Below is a small trained network, with its code and all its weights. Each question gives an input and a target symbol and asks what happens when units are switched off, that is, made to give their printed mean instead of their output.

import numpy as np


def w(rows, s, z=0):
    codes = np.array(rows[::2]) - 128.0
    scale = np.full(codes.shape[1], s)
    scale[-1] = z or s
    return codes * scale


def norm(h):
    return h / np.sqrt((h * h).mean(-1, keepdims=True) + 1e-5)


def f(y):
    return np.maximum(y, 0)


def softmax(a):
    e = np.exp(a - a.max(-1, keepdims=True))
    return e / e.sum(-1, keepdims=True)


def log_softmax(a):
    a = a - a.max(-1, keepdims=True)
    return a - np.log(np.exp(a).sum(-1, keepdims=True))


def net(x, mask):
    ids = ['αβγδεζηθμξπστφψω'.index(c) for c in x.split()]
    T = len(ids)
    res = E[ids] + P[:T]
    u = 0
    for l in range(2):
        r = norm(res)
        for j in range(2):
            rows = slice(4 * j, 4 * j + 4)
            q, k, v = (r @ M[l][rows].T for M in (Q, K, V))
            z = softmax(np.where(np.tri(T) > 0, q @ k.T / 4**0.5, -1e9)) @ v
            o = O[l][rows]
            res = res + np.where(mask[u + j], z, o[:, -1]) @ o[:, :-1]
        u += 2
        y = f(norm(res) @ A[l][:, :-1].T + A[l][:, -1])
        res = res + np.where(mask[u : u + 12], y, B[l][:, -1]) @ B[l][:, :-1]
        u += 12
    return log_softmax(norm(res)[-1] @ U[:, :-1].T + U[:, -1])


Q, K, V, O, A, B = {}, {}, {}, {}, {}, {}
E = w([
[53,100,152,138,151,121,119,151],'α',
[99,126,106,105,10,255,165,131],'β',
[171,129,163,107,121,91,162,114],'γ',
[100,79,112,105,149,128,151,94],'δ',
[136,155,77,180,77,109,155,173],'ε',
[146,169,111,149,102,113,158,199],'ζ',
[157,10,182,122,150,162,123,89],'η',
[155,201,169,141,157,92,31,149],'θ',
[203,122,91,60,38,137,97,156],'μ',
[126,199,194,112,59,149,176,181],'ξ',
[73,54,126,199,139,121,116,105],'π',
[61,195,64,28,171,71,100,167],'σ',
[93,34,120,243,127,137,97,129],'τ',
[115,189,74,191,178,145,167,37],'φ',
[116,141,131,199,64,140,137,167],'ψ',
[98,140,181,192,70,169,112,154],'ω',
],0.0082)
P = w([
[129,242,55,137,218,173,170,237],'0',
[57,135,250,66,61,115,121,169],'1',
[74,128,242,109,47,114,108,137],'2',
[85,119,228,142,45,107,97,115],'3',
[94,98,219,178,55,91,76,94],'4',
[104,108,198,168,47,85,79,79],'5',
[114,102,183,185,50,68,80,68],'6',
[111,108,169,172,45,60,73,43],'7',
[111,109,158,172,42,50,76,37],'8',
],0.002)
Q[0] = w([
[180,67,179,153,163,107,142,71],'0.h1',
[198,79,80,135,139,106,168,106],'0.h1',
[227,65,125,81,156,184,121,47],'0.h1',
[93,87,156,126,190,160,130,143],'0.h1',
[125,99,114,140,140,168,165,3],'0.h2',
[156,171,190,62,103,119,117,18],'0.h2',
[92,141,83,184,182,91,107,100],'0.h2',
[101,117,57,76,235,189,52,95],'0.h2',
],0.005)
K[0] = w([
[116,86,206,171,116,100,98,79],'0.h1',
[152,120,132,131,101,81,142,38],'0.h1',
[193,94,186,70,73,138,121,83],'0.h1',
[32,36,215,100,161,183,42,109],'0.h1',
[82,135,99,124,232,63,123,20],'0.h2',
[167,151,205,25,174,109,168,74],'0.h2',
[108,4,143,213,120,201,165,110],'0.h2',
[94,21,130,111,133,129,66,79],'0.h2',
],0.0043)
V[0] = w([
[121,36,160,106,101,131,30,191],'0.h1',
[85,126,222,126,119,253,94,93],'0.h1',
[162,125,206,151,92,30,131,33],'0.h1',
[139,88,109,183,206,203,161,180],'0.h1',
[69,60,127,201,166,120,76,145],'0.h2',
[198,56,174,127,79,140,214,114],'0.h2',
[68,218,69,119,26,55,104,110],'0.h2',
[201,145,138,122,126,96,32,123],'0.h2',
],0.0032)
O[0] = w([
[121,156,113,73,84,114,168,91,186],'0.h1',
[144,114,122,63,118,51,137,48,151],'0.h1',
[16,195,85,128,162,203,142,144,132],'0.h1',
[182,131,199,106,77,219,29,181,75],'0.h1',
[96,156,229,94,47,100,171,69,143],'0.h2',
[182,141,87,184,60,24,163,144,129],'0.h2',
[102,97,150,139,129,62,143,170,247],'0.h2',
[191,104,93,159,39,127,120,252,88],'0.h2',
],0.0029,0.0013)
A[0] = w([
[116,108,38,132,122,93,118,124,81],'0.n1',
[3,104,52,93,76,152,175,116,187],'0.n2',
[131,204,142,163,149,135,213,139,186],'0.n3',
[122,191,93,134,148,67,89,173,127],'0.n4',
[111,159,87,202,111,110,173,86,87],'0.n5',
[73,60,170,148,96,120,95,112,254],'0.n6',
[40,87,113,202,128,159,91,169,204],'0.n7',
[161,48,106,136,78,201,96,165,93],'0.n8',
[115,133,212,135,181,179,141,145,133],'0.n9',
[108,170,103,95,162,254,54,175,85],'0.n10',
[98,152,211,72,48,138,135,152,194],'0.n11',
[160,93,55,194,83,116,65,127,85],'0.n12',
],0.0042,0.0015)
B[0] = w([
[153,209,152,103,118,133,168,166,156],'0.n1',
[239,66,244,157,120,95,121,125,232],'0.n2',
[92,59,130,98,132,172,72,5,188],'0.n3',
[81,126,182,142,63,150,189,59,215],'0.n4',
[34,163,207,55,128,233,5,190,176],'0.n5',
[189,215,54,67,122,98,185,171,255],'0.n6',
[155,132,120,23,167,131,217,127,220],'0.n7',
[55,134,120,112,123,58,124,80,172],'0.n8',
[204,110,69,187,131,56,139,108,166],'0.n9',
[144,58,150,96,100,186,62,45,153],'0.n10',
[115,102,11,174,222,108,147,141,250],'0.n11',
[159,129,105,129,252,112,183,100,169],'0.n12',
],0.0031,0.0035)
Q[1] = w([
[137,162,30,118,76,168,175,174],'1.h1',
[202,46,144,87,154,180,49,95],'1.h1',
[95,119,208,92,160,143,74,38],'1.h1',
[146,70,110,28,206,106,24,33],'1.h1',
[124,132,42,23,65,116,127,126],'1.h2',
[78,251,99,203,75,108,189,255],'1.h2',
[211,132,164,159,66,121,104,179],'1.h2',
[114,114,68,153,130,103,190,208],'1.h2',
],0.0061)
K[1] = w([
[234,100,139,128,115,190,65,133],'1.h1',
[62,100,127,83,73,90,110,142],'1.h1',
[24,79,147,130,137,87,107,93],'1.h1',
[51,122,150,131,48,26,76,87],'1.h1',
[86,142,78,37,54,136,127,153],'1.h2',
[175,155,77,113,230,239,124,194],'1.h2',
[230,172,143,174,85,152,104,186],'1.h2',
[184,82,1,114,224,165,155,145],'1.h2',
],0.0061)
V[1] = w([
[39,60,132,253,56,176,71,150],'1.h1',
[131,62,145,98,165,124,208,73],'1.h1',
[2,50,14,128,72,93,141,138],'1.h1',
[87,156,122,234,184,102,201,155],'1.h1',
[29,116,153,66,141,125,63,121],'1.h2',
[151,150,227,27,112,192,98,177],'1.h2',
[73,221,142,141,62,140,183,8],'1.h2',
[156,223,179,116,64,131,125,182],'1.h2',
],0.0033)
O[1] = w([
[125,154,127,189,143,186,189,109,3],'1.h1',
[113,114,89,199,163,108,125,121,208],'1.h1',
[90,196,34,50,66,139,151,115,123],'1.h1',
[152,98,46,158,56,74,168,71,148],'1.h1',
[145,193,141,253,29,93,145,52,122],'1.h2',
[88,108,78,181,122,71,214,186,123],'1.h2',
[74,54,132,138,92,130,39,115,158],'1.h2',
[25,123,116,179,187,104,128,144,113],'1.h2',
],0.004,0.003)
A[1] = w([
[141,4,191,114,161,96,93,134,152],'1.n1',
[120,155,146,22,69,125,23,119,181],'1.n2',
[94,143,140,106,115,145,146,197,253],'1.n3',
[210,61,138,181,121,72,188,80,180],'1.n4',
[64,84,60,65,165,178,56,151,156],'1.n5',
[168,130,129,73,46,126,144,113,162],'1.n6',
[244,67,127,103,128,73,156,145,147],'1.n7',
[55,164,56,178,129,166,194,166,97],'1.n8',
[149,11,127,71,117,154,189,83,163],'1.n9',
[153,107,7,117,103,114,250,85,141],'1.n10',
[53,89,85,77,112,56,131,201,121],'1.n11',
[99,123,82,62,150,114,44,71,120],'1.n12',
],0.004,0.0017)
B[1] = w([
[174,149,62,145,123,56,115,103,238],'1.n1',
[101,69,124,188,171,172,139,199,240],'1.n2',
[114,15,160,130,132,156,64,66,191],'1.n3',
[108,153,177,33,96,188,153,125,240],'1.n4',
[92,119,186,93,4,143,169,116,172],'1.n5',
[186,156,119,163,98,150,102,189,202],'1.n6',
[90,239,119,138,168,175,183,49,242],'1.n7',
[88,120,74,107,132,128,136,76,159],'1.n8',
[168,43,172,73,140,9,129,121,250],'1.n9',
[124,98,119,130,202,88,69,180,223],'1.n10',
[182,218,127,161,121,183,76,76,252],'1.n11',
[145,91,154,97,140,192,208,166,223],'1.n12',
],0.0039,0.0038)
U = w([
[207,141,173,52,215,60,182,67,187],'α',
[152,20,192,86,32,120,128,141,242],'β',
[109,98,88,161,57,76,58,70,30],'γ',
[67,109,225,193,135,123,225,175,122],'δ',
[102,134,113,163,242,161,222,201,147],'ε',
[100,119,37,127,198,137,111,154,65],'ζ',
[168,219,150,154,79,132,169,157,78],'η',
[165,127,210,198,208,109,3,191,155],'θ',
[221,168,65,94,110,196,72,224,152],'μ',
[103,153,48,221,64,78,239,145,189],'ξ',
[90,99,49,146,155,108,101,135,44],'π',
[25,172,201,16,147,187,62,188,105],'σ',
[195,191,68,183,70,126,74,69,2],'τ',
[78,151,138,159,152,238,106,25,209],'φ',
[160,198,192,150,116,173,180,146,6],'ψ',
[146,177,172,151,56,172,155,132,50],'ω',
],0.0068,0.0012)

Each question gives the input, a string of symbols that net reads in full, and the target symbol t.
The units are the heads (4 rows each of Q, K, V and O) and the neurons (one row each of A and B). Each row of codes is followed by its name. A weight is (code - 128) times the scale printed after its matrix; where a second scale follows, it is the last column's (O, A, B and U).
mask holds one flag per unit, layer by layer, with each layer's heads first. A switched-off unit (its flag False) gives its mean, the last column of its rows in O or B, instead of its output. The means were averaged over made-up inputs and are rounded, as every weight is.
A unit's drop is (log p(t) with every unit on - log p(t) with that unit switched off) / (log p(t) with every unit on - log p(t) with every unit switched off).
The circuit of an input: a set's keep is (log p(t) with only the set's units on - log p(t) with every unit switched off) / (log p(t) with every unit on - log p(t) with every unit switched off). Starting from the 12 units with the biggest drops (on a tie, the unit counted first), units are removed one at a time, each time the one whose removal leaves the highest keep (on an exact tie, the one counted first), for as long as the keep stays at least 0.8.
units of the circuit, in order: the units of the circuit, biggest drop first
most important unit: the unit with the biggest drop
top k neurons: the k neurons with the biggest drops, biggest first
top k neurons in layer l: the k neurons of layer l with the biggest drops, biggest first
heads that matter: for each layer, one digit per head in row order, 1 if its drop is at least 0.15 and else 0, layers parted by /
input μ π σ η σ η ε, target σ: units of the circuit, in order : [1.h1, 0.n5]
input π σ ζ ψ, target τ: most important unit : 0.n6
input σ μ γ τ ζ, target ξ: heads that matter : 11 / 01
input ω γ ζ φ ζ ξ ω, target β: heads that matter : 10 / 11
input δ γ η σ γ ω α α π, target α: units of the circuit, in order : [0.n7, 0.n6]
input α ε γ ω ω ζ δ γ, target β: top 2 neurons in layer 1 : [1.n12, 1.n7]
input ω δ θ β φ ω γ ω α, target α: units of the circuit, in order : [0.n6, 0.n7, 1.n11]
input η π α η θ π, target β: units of the circuit, in order : [1.h2, 1.n4, 1.n11]
input ω γ ξ, target β: top 3 neurons in layer 0 : [0.n2, 0.n9, 0.n11]
input ε φ γ α ω ζ ξ, target ζ: top 3 neurons : [0.n11, 0.n2, 1.n10]
input τ ζ φ θ τ ζ τ π ε, target μ: top 2 neurons in layer 0 : [0.n6, 0.n7]
input τ ω η ζ τ β ω, target μ: heads that matter : 00 / 11
input μ φ σ β φ ψ, target σ: heads that matter : 00 / 11
input γ ψ α γ ε, target α: top 2 neurons : [0.n7, 0.n12]
input σ η σ μ δ β ξ ξ, target ξ: heads that matter : 01 / 01
input γ γ γ τ ζ, target α: top neuron : [0.n3]
input μ σ δ σ ζ σ ξ θ ω, target σ: top 2 neurons : [0.n6, 0.n7]
input η α α π σ σ γ τ, target α: top 3 neurons : [0.n7, 0.n12, 0.n6]
input θ φ μ γ γ η ψ, target δ: top 2 neurons : [0.n8, 0.n7]
input ζ γ β ω, target ε: most important unit : 0.h1
input π φ γ π ξ π ω, target τ: top 2 neurons in layer 0 : [0.n6, 0.n7]
input ψ ψ η, target α: heads that matter : 00 / 00
input ξ τ ζ, target γ: top 2 neurons : [0.n2, 0.n3]
input τ η ζ σ ω, target μ: top 2 neurons in layer 1 : [1.n6, 1.n10]
input σ ψ σ ψ ζ ζ, target ξ: heads that matter : 01 / 01
input γ π ε γ, target β: heads that matter : 11 / 01
input η γ ε η σ ε, target θ: heads that matter : 11 / 10
input α ζ γ ω δ δ φ, target φ: heads that matter : 00 / 00
input η δ ζ, target θ: top neuron in layer 1 : [1.n3]
